Here is a tiny trained network, its code and every weight. The questions are about switching its units off for an input and a target symbol, where a switched-off unit gives its printed mean instead of its output.

import numpy as np


def w(rows, s, z=0):
    codes = np.array(rows[::2]) - 128.0
    scale = np.full(codes.shape[1], s)
    scale[-1] = z or s
    return codes * scale


def norm(h):
    return h / np.sqrt((h * h).mean(-1, keepdims=True) + 1e-5)


def f(y):
    return np.maximum(y, 0)


def softmax(a):
    e = np.exp(a - a.max(-1, keepdims=True))
    return e / e.sum(-1, keepdims=True)


def log_softmax(a):
    a = a - a.max(-1, keepdims=True)
    return a - np.log(np.exp(a).sum(-1, keepdims=True))


def net(x, mask):
    ids = ['ΘΛΩβγεζημξσ'.index(c) for c in x.split()]
    T = len(ids)
    res = E[ids] + P[:T]
    u = 0
    for l in range(3):
        r = norm(res)
        for j in range(2):
            rows = slice(2 * j, 2 * j + 2)
            q, k, v = (r @ M[l][rows].T for M in (Q, K, V))
            z = softmax(np.where(np.tri(T) > 0, q @ k.T / 2**0.5, -1e9)) @ v
            o = O[l][rows]
            res = res + np.where(mask[u + j], z, o[:, -1]) @ o[:, :-1]
        u += 2
        y = f(norm(res) @ A[l][:, :-1].T + A[l][:, -1])
        res = res + np.where(mask[u : u + 8], y, B[l][:, -1]) @ B[l][:, :-1]
        u += 8
    return log_softmax(norm(res)[-1] @ U[:, :-1].T + U[:, -1])


Q, K, V, O, A, B = {}, {}, {}, {}, {}, {}
E = w([
[146,133,109,162,189,30],'Θ',
[109,142,118,133,142,80],'Λ',
[78,169,140,90,70,142],'Ω',
[86,101,196,63,134,91],'β',
[142,142,113,116,236,147],'γ',
[194,133,107,198,120,252],'ε',
[92,86,109,102,83,144],'ζ',
[157,147,156,161,56,95],'η',
[150,186,113,89,127,7],'μ',
[137,110,168,115,51,107],'ξ',
[97,136,129,217,142,99],'σ',
],0.022)
P = w([
[91,235,130,254,163,137],'0',
[94,186,137,215,126,183],'1',
[128,176,136,177,115,143],'2',
[133,152,138,164,130,114],'3',
[124,156,115,152,116,116],'4',
[119,148,108,147,120,106],'5',
],0.008)
Q[0] = w([
[153,172,183,110,100,84],'L0H0',
[114,175,254,110,93,198],'L0H0',
[205,139,102,108,134,190],'L0H1',
[225,139,139,94,166,180],'L0H1',
],0.0079)
K[0] = w([
[106,34,117,81,110,72],'L0H0',
[122,86,218,79,82,173],'L0H0',
[211,198,15,255,111,107],'L0H1',
[196,117,79,144,120,179],'L0H1',
],0.0095)
V[0] = w([
[140,108,157,76,156,124],'L0H0',
[56,144,128,205,112,64],'L0H0',
[182,195,2,136,71,143],'L0H1',
[161,201,60,198,100,181],'L0H1',
],0.006)
O[0] = w([
[145,198,150,119,151,148,66],'L0H0',
[155,75,220,140,175,254,254],'L0H0',
[69,83,142,196,157,81,120],'L0H1',
[110,95,138,114,215,64,205],'L0H1',
],0.0085,0.0038)
A[0] = w([
[98,185,118,117,112,64,73],'L0N0',
[95,180,113,110,127,248,204],'L0N1',
[98,114,101,106,159,86,187],'L0N2',
[134,66,143,65,162,175,166],'L0N3',
[194,157,133,112,128,130,196],'L0N4',
[197,81,129,126,169,153,218],'L0N5',
[100,42,49,91,100,126,252],'L0N6',
[147,215,122,194,114,40,197],'L0N7',
],0.011,0.0014)
B[0] = w([
[15,1,115,165,224,169,155],'L0N0',
[42,79,213,153,159,76,253],'L0N1',
[95,197,134,148,201,188,161],'L0N2',
[246,186,112,135,215,155,160],'L0N3',
[8,135,130,138,124,202,174],'L0N4',
[52,228,92,123,64,129,228],'L0N5',
[145,122,253,160,190,212,146],'L0N6',
[68,14,252,86,131,177,228],'L0N7',
],0.0064,0.0062)
Q[1] = w([
[201,122,194,56,128,179],'L1H0',
[49,141,116,89,3,227],'L1H0',
[182,143,182,151,199,188],'L1H1',
[12,149,111,160,131,163],'L1H1',
],0.0077)
K[1] = w([
[151,190,202,47,168,2],'L1H0',
[127,50,26,20,18,150],'L1H0',
[158,115,71,136,155,108],'L1H1',
[194,154,84,179,191,87],'L1H1',
],0.0073)
V[1] = w([
[168,119,45,42,95,226],'L1H0',
[115,216,144,76,87,180],'L1H0',
[46,101,211,241,145,144],'L1H1',
[146,254,187,110,134,46],'L1H1',
],0.0075)
O[1] = w([
[162,145,156,70,202,210,70],'L1H0',
[160,125,131,169,142,2,123],'L1H0',
[167,66,192,88,136,51,249],'L1H1',
[140,74,137,123,181,104,109],'L1H1',
],0.0076,0.017)
A[1] = w([
[142,96,136,132,159,160,144],'L1N0',
[145,127,195,132,218,100,168],'L1N1',
[165,89,172,162,162,92,148],'L1N2',
[165,186,186,3,125,127,57],'L1N3',
[106,141,176,64,132,121,176],'L1N4',
[214,96,99,126,44,60,95],'L1N5',
[151,100,102,95,145,22,155],'L1N6',
[129,138,89,84,191,153,255],'L1N7',
],0.011,0.0028)
B[1] = w([
[167,104,170,163,96,146,151],'L1N0',
[159,145,199,128,70,175,239],'L1N1',
[91,132,108,86,47,125,251],'L1N2',
[103,254,194,80,98,71,164],'L1N3',
[140,190,84,212,194,71,191],'L1N4',
[148,70,159,125,174,134,150],'L1N5',
[157,210,55,219,128,178,177],'L1N6',
[103,76,171,178,162,187,133],'L1N7',
],0.0084,0.011)
Q[2] = w([
[49,119,100,143,92,238],'L2H0',
[116,246,160,57,110,209],'L2H0',
[95,196,234,43,186,140],'L2H1',
[77,50,188,239,1,81],'L2H1',
],0.0069)
K[2] = w([
[38,85,112,197,247,145],'L2H0',
[126,220,166,88,203,84],'L2H0',
[192,142,169,155,208,175],'L2H1',
[188,253,69,68,185,205],'L2H1',
],0.006)
V[2] = w([
[133,181,178,94,197,183],'L2H0',
[182,111,137,162,254,44],'L2H0',
[134,103,104,169,116,216],'L2H1',
[119,63,20,95,37,48],'L2H1',
],0.0087)
O[2] = w([
[131,86,242,163,52,144,62],'L2H0',
[123,136,145,179,226,132,62],'L2H0',
[213,106,123,250,189,165,100],'L2H1',
[103,34,142,123,2,36,3],'L2H1',
],0.009,0.0064)
A[2] = w([
[133,135,129,91,68,139,135],'L2N0',
[103,175,142,101,84,113,62],'L2N1',
[141,150,8,139,106,169,19],'L2N2',
[139,118,112,94,124,36,213],'L2N3',
[124,135,95,154,85,129,47],'L2N4',
[105,158,172,121,200,157,247],'L2N5',
[150,105,71,181,104,171,10],'L2N6',
[99,147,122,162,143,148,196],'L2N7',
],0.014,0.0013)
B[2] = w([
[193,158,140,119,150,171,192],'L2N0',
[195,200,119,170,170,24,246],'L2N1',
[18,207,61,145,44,134,164],'L2N2',
[199,112,84,72,254,96,192],'L2N3',
[136,144,135,176,176,134,186],'L2N4',
[181,147,131,39,195,128,253],'L2N5',
[151,106,92,136,195,109,195],'L2N6',
[185,157,151,130,167,61,202],'L2N7',
],0.008,0.0063)
U = w([
[172,114,201,170,202,104,254],'Θ',
[140,169,93,168,149,110,198],'Λ',
[31,135,56,109,158,82,159],'Ω',
[131,231,137,53,78,147,70],'β',
[150,118,96,92,253,232,41],'γ',
[141,83,62,220,158,162,103],'ε',
[145,80,150,94,94,239,125],'ζ',
[151,54,145,100,70,116,59],'η',
[42,58,139,76,212,147,39],'μ',
[228,59,69,74,158,109,20],'ξ',
[76,93,149,153,66,146,56],'σ',
],0.011,0.0042)

Each question gives the input, a string of symbols that net reads in full, and the target symbol t.
The units are the heads (2 rows each of Q, K, V and O) and the neurons (one row each of A and B). Each row of codes is followed by its name. A weight is (code - 128) times the scale printed after its matrix; where a second scale follows, it is the last column's (O, A, B and U).
mask holds one flag per unit, layer by layer, with each layer's heads first. A switched-off unit (its flag False) gives its mean, the last column of its rows in O or B, instead of its output. The means were averaged over made-up inputs and are rounded, as every weight is.
A unit's drop is (log p(t) with every unit on - log p(t) with that unit switched off) / (log p(t) with every unit on - log p(t) with every unit switched off).
The circuit of an input: a set's keep is (log p(t) with only the set's units on - log p(t) with every unit switched off) / (log p(t) with every unit on - log p(t) with every unit switched off). Starting from the 12 units with the biggest drops (on a tie, the unit counted first), units are removed one at a time, each time the one whose removal leaves the highest keep (on an exact tie, the one counted first), for as long as the keep stays at least 0.8.
circuit, biggest first: the units of the circuit, biggest drop first
unit that matters most: the unit with the biggest drop
k most important neurons: the k neurons with the biggest drops, biggest first
top k neurons in layer l: the k neurons of layer l with the biggest drops, biggest first
heads that matter: for each layer, one digit per head in row order, 1 if its drop is at least 0.15 and else 0, layers parted by /
drop of u: that unit's drop, to one decimal
input ξ Λ Θ Λ, target Λ: top 2 neurons in layer 0	(L0N1; L0N7)
input Θ ε Λ μ, target μ: circuit, biggest first	(L0N7; L0N0)
input Λ Λ ε ε Λ, target Λ: unit that matters most	L0H0
input γ ζ η ξ ε Λ, target γ: heads that matter	00 / 00 / 01
input Θ Λ β ξ Θ ε, target β: 3 most important neurons	(L1N4; L0N7; L1N2)
input Θ γ σ, target γ: circuit, biggest first	(L2H1; L2N5)
input η μ γ ξ μ, target γ: 2 most important neurons	(L0N7; L0N0)
input η ε ε Λ ζ, target ζ: 2 most important neurons	(L0N6; L1N3)
input Θ ζ Ω, target Θ: heads that matter	00 / 00 / 00
input Θ ε Ω ε, target ε: top 2 neurons in layer 1	(L1N3; L1N4)
input β Θ ε ε β ε, target Ω: 3 most important neurons	(L0N7; L1N1; L0N5)
input Θ μ η μ, target μ: 2 most important neurons	(L0N0; L0N7)
input Θ ε ζ, target ζ: top 2 neurons in layer 1	(L1N3; L1N6)
input Θ ε β Λ, target β: unit that matters most	L0H1
input ζ ε Ω, target Θ: top 2 neurons in layer 1	(L1N2; L1N3)
input ε μ ε ε, target Ω: 2 most important neurons	(L1N1; L0N5)
input γ γ ξ ξ ε β, target β: drop of L0H1	0.8
input ξ σ γ Θ, target γ: drop of L2H1	0.8
input γ Θ Θ Θ Θ Θ, target γ: drop of L1N5	0.0
input Θ μ Θ Λ Θ Ω, target Ω: unit that matters most	L1H0
input Θ ζ ξ, target ξ: 2 most important neurons	(L2N3; L1N1)
input ε Θ ε μ η, target η: top 2 neurons in layer 0	(L0N7; L0N5)
